Here is a tiny trained network, its code and every weight. The questions are about switching its units off for an input and a class, where a switched-off unit gives its printed mean instead of its output.

import numpy as np


def w(rows, s, z=0):
    codes = np.array(rows[::2]) - 128.0
    scale = np.full(codes.shape[1], s)
    scale[-1] = z or s
    return codes * scale


def norm(h):
    return h / np.sqrt((h * h).mean(-1, keepdims=True) + 1e-5)


def f(y):
    return np.maximum(y, 0)


def log_softmax(a):
    a = a - a.max(-1, keepdims=True)
    return a - np.log(np.exp(a).sum(-1, keepdims=True))


def net(x, mask):
    res = np.array(x, float).reshape(1, 5) / 4 @ E
    u = 0
    for l in range(3):
        y = f(norm(res) @ A[l][:, :-1].T + A[l][:, -1])
        res = res + np.where(mask[u : u + 10], y, B[l][:, -1]) @ B[l][:, :-1]
        u += 10
    return log_softmax(norm(res)[-1] @ U[:, :-1].T + U[:, -1])


A, B = {}, {}
E = w([
[111,164,120,191,78,107,193,81,204,252,113,97],'x0',
[214,65,130,21,197,109,189,146,217,122,224,142],'x1',
[80,90,205,134,161,57,137,126,154,139,92,114],'x2',
[200,163,160,182,131,79,123,101,144,168,153,181],'x3',
[161,76,49,145,206,175,123,126,203,169,177,168],'x4',
],0.0038)
A[0] = w([
[112,110,131,92,127,129,142,148,133,115,124,97,58],'0.n0',
[1,144,143,178,110,131,130,104,135,173,33,95,10],'0.n1',
[138,109,34,109,139,199,162,137,171,145,157,102,96],'0.n2',
[119,93,141,130,177,120,109,137,140,114,121,143,12],'0.n3',
[81,145,102,79,103,177,118,159,68,72,102,96,50],'0.n4',
[135,112,42,112,140,193,164,137,171,148,153,106,96],'0.n5',
[137,100,162,36,151,101,133,145,132,81,144,125,59],'0.n6',
[132,82,66,122,200,197,58,182,92,72,144,168,87],'0.n7',
[135,186,89,180,70,155,112,92,105,159,93,137,4],'0.n8',
[121,105,161,141,162,107,81,141,107,89,109,154,7],'0.n9',
],0.0049,0.0021)
B[0] = w([
[163,121,128,155,118,99,157,140,119,142,169,116,154],'0.n0',
[75,51,101,166,67,82,90,154,3,40,58,40,254],'0.n1',
[42,129,57,74,154,126,89,99,146,132,152,171,213],'0.n2',
[146,124,52,165,118,112,119,158,116,171,152,141,147],'0.n3',
[106,41,173,146,85,109,192,180,89,98,85,13,213],'0.n4',
[52,125,50,72,156,128,90,73,155,140,158,166,206],'0.n5',
[199,12,155,147,144,94,168,204,111,143,173,63,206],'0.n6',
[104,235,54,155,57,241,46,34,117,130,69,181,241],'0.n7',
[230,140,116,135,138,59,235,219,133,182,210,118,195],'0.n8',
[171,135,75,150,137,136,96,146,105,150,173,173,155],'0.n9',
],0.0036,0.0047)
A[1] = w([
[2,162,175,128,111,100,134,113,116,125,44,101,33],'1.n0',
[145,107,231,96,154,100,172,164,141,104,125,91,28],'1.n1',
[124,129,130,132,131,133,132,133,130,128,128,125,107],'1.n2',
[114,173,223,143,106,96,104,101,103,88,67,147,68],'1.n3',
[178,140,137,59,132,189,123,130,108,41,140,144,23],'1.n4',
[88,183,122,79,74,156,162,132,96,98,126,92,72],'1.n5',
[130,113,211,89,147,136,180,174,153,106,108,86,2],'1.n6',
[133,186,148,181,99,147,126,162,79,128,73,118,90],'1.n7',
[49,124,173,177,152,82,148,87,180,181,56,117,105],'1.n8',
[120,126,111,83,85,174,129,157,62,52,108,91,77],'1.n9',
],0.0053,0.0031)
B[1] = w([
[36,11,31,95,162,160,38,199,85,67,110,86,232],'1.n0',
[137,191,192,55,110,109,143,131,44,34,177,172,180],'1.n1',
[132,129,131,133,125,123,126,137,129,132,131,121,128],'1.n2',
[75,108,31,92,122,116,129,177,127,143,192,118,187],'1.n3',
[3,78,135,159,111,99,139,121,131,154,64,65,173],'1.n4',
[97,49,75,162,184,95,71,161,151,158,123,127,191],'1.n5',
[141,150,173,70,142,109,133,94,90,68,179,174,161],'1.n6',
[155,187,71,155,65,106,163,91,129,182,133,139,224],'1.n7',
[74,112,116,148,39,243,89,130,59,99,51,31,207],'1.n8',
[63,62,139,170,107,57,151,145,122,167,97,52,252],'1.n9',
],0.0041,0.0044)
A[2] = w([
[101,59,83,51,184,187,107,142,183,90,129,108,51],'2.n0',
[103,146,9,139,144,224,94,109,161,172,173,175,131],'2.n1',
[104,145,130,136,182,148,158,146,130,122,115,115,50],'2.n2',
[215,110,199,190,255,127,84,149,109,68,127,185,30],'2.n3',
[132,107,135,101,143,157,125,118,127,97,103,106,76],'2.n4',
[198,151,246,159,133,72,206,124,204,174,110,114,33],'2.n5',
[102,79,133,88,119,148,142,108,169,132,119,72,89],'2.n6',
[114,143,148,137,158,135,131,141,133,125,104,120,60],'2.n7',
[125,89,111,65,232,205,96,181,169,47,118,148,2],'2.n8',
[135,88,122,50,192,127,159,92,237,124,160,129,36],'2.n9',
],0.0037,0.0029)
B[2] = w([
[139,224,94,238,76,85,158,118,131,194,134,134,200],'2.n0',
[104,95,246,24,188,71,173,166,166,88,150,107,253],'2.n1',
[125,118,136,113,128,90,131,147,115,110,136,122,128],'2.n2',
[94,11,145,160,215,114,55,200,170,144,21,133,146],'2.n3',
[124,133,130,142,112,98,145,130,128,144,135,109,137],'2.n4',
[180,252,101,173,58,180,108,135,20,101,110,154,157],'2.n5',
[177,153,144,173,114,130,159,139,146,192,141,125,177],'2.n6',
[133,143,116,138,114,131,131,128,129,134,127,131,128],'2.n7',
[151,207,108,229,74,107,148,98,153,206,101,129,161],'2.n8',
[114,159,95,158,108,45,209,207,122,176,191,89,185],'2.n9',
],0.0036,0.004)
U = w([
[163,108,250,62,137,88,172,156,98,63,157,108,130],'0',
[168,87,182,132,201,121,87,150,170,114,86,170,53],'1',
[102,179,98,80,167,220,66,60,152,83,123,205,119],'2',
[123,128,202,144,116,203,154,71,200,168,82,95,51],'3',
[134,124,95,97,176,95,170,138,208,182,194,146,182],'4',
[58,80,97,152,94,128,108,149,82,112,76,66,172],'5',
[203,223,136,177,76,140,153,110,104,159,119,138,120],'6',
[158,144,174,122,147,176,142,87,150,92,109,140,1],'7',
],0.012,0.0066)

Each question gives the input, the list of numbers given to net, and the class t.
The units are the neurons (one row each of A and B). Each row of codes is followed by its name. A weight is (code - 128) times the scale printed after its matrix; where a second scale follows, it is the last column's (A, B and U).
mask holds one flag per neuron, layer by layer. A switched-off neuron (its flag False) gives its mean, the last column of its row in B, instead of its output. The means were averaged over made-up inputs and are rounded, as every weight is.
A unit's drop is (log p(t) with every unit on - log p(t) with that unit switched off) / (log p(t) with every unit on - log p(t) with every unit switched off).
The circuit of an input: a set's keep is (log p(t) with only the set's units on - log p(t) with every unit switched off) / (log p(t) with every unit on - log p(t) with every unit switched off). Starting from the 12 units with the biggest drops (on a tie, the unit counted first), units are removed one at a time, each time the one whose removal leaves the highest keep (on an exact tie, the one counted first), for as long as the keep stays at least 0.8.
units of the circuit, in order: the units of the circuit, biggest drop first
unit that matters most: the unit with the biggest drop
top k neurons: the k neurons with the biggest drops, biggest first
top k neurons in layer l: the k neurons of layer l with the biggest drops, biggest first
drop when u is switched off: that unit's drop, to one decimal
input [-8,3,-4,3,2], class 2: units of the circuit, in order => 0.n7
input [4,4,-3,6,-8], class 6: top 2 neurons in layer 2 => 2.n5, 2.n1
input [1,2,6,8,-4], class 0: top 3 neurons => 0.n7, 0.n1, 1.n1
input [5,5,-1,0,-6], class 0: units of the circuit, in order => 0.n7, 1.n1
input [-7,-5,-2,7,-1], class 6: top 2 neurons => 1.n0, 0.n1
input [3,-6,-4,4,-3], class 6: units of the circuit, in order => 0.n8, 1.n0
input [-7,0,0,-2,6], class 2: top 2 neurons => 0.n7, 0.n1
input [-2,1,1,8,-5], class 0: top 4 neurons => 0.n7, 1.n1, 1.n3, 2.n0
input [4,-6,-6,2,0], class 6: units of the circuit, in order => 0.n8, 1.n0
input [2,-7,-8,6,8], class 4: top 2 neurons => 0.n8, 2.n1
input [-5,4,-5,4,3], class 2: top 4 neurons => 0.n7, 1.n9, 0.n8, 0.n4
input [-8,-6,0,7,1], class 6: top 2 neurons in layer 1 => 1.n0, 1.n7
input [7,2,3,3,0], class 3: top 3 neurons in layer 0 => 0.n4, 0.n1, 0.n2
input [-5,0,5,-3,-5], class 0: unit that matters most => 0.n6
input [-7,0,5,4,8], class 1: top 2 neurons => 2.n3, 2.n1
input [-8,8,-1,8,0], class 1: top 2 neurons in layer 1 => 1.n3, 1.n7
input [-7,0,-5,2,8], class 2: drop when 0.n7 is switched off => 0.5
input [8,4,1,8,-2], class 6: drop when 2.n5 is switched off => 0.3
input [-8,2,4,7,6], class 1: drop when 0.n5 is switched off => 0.1
input [-8,5,4,-2,6], class 4: top neuron => 0.n1
input [0,2,-8,2,4], class 2: drop when 0.n7 is switched off => 0.4
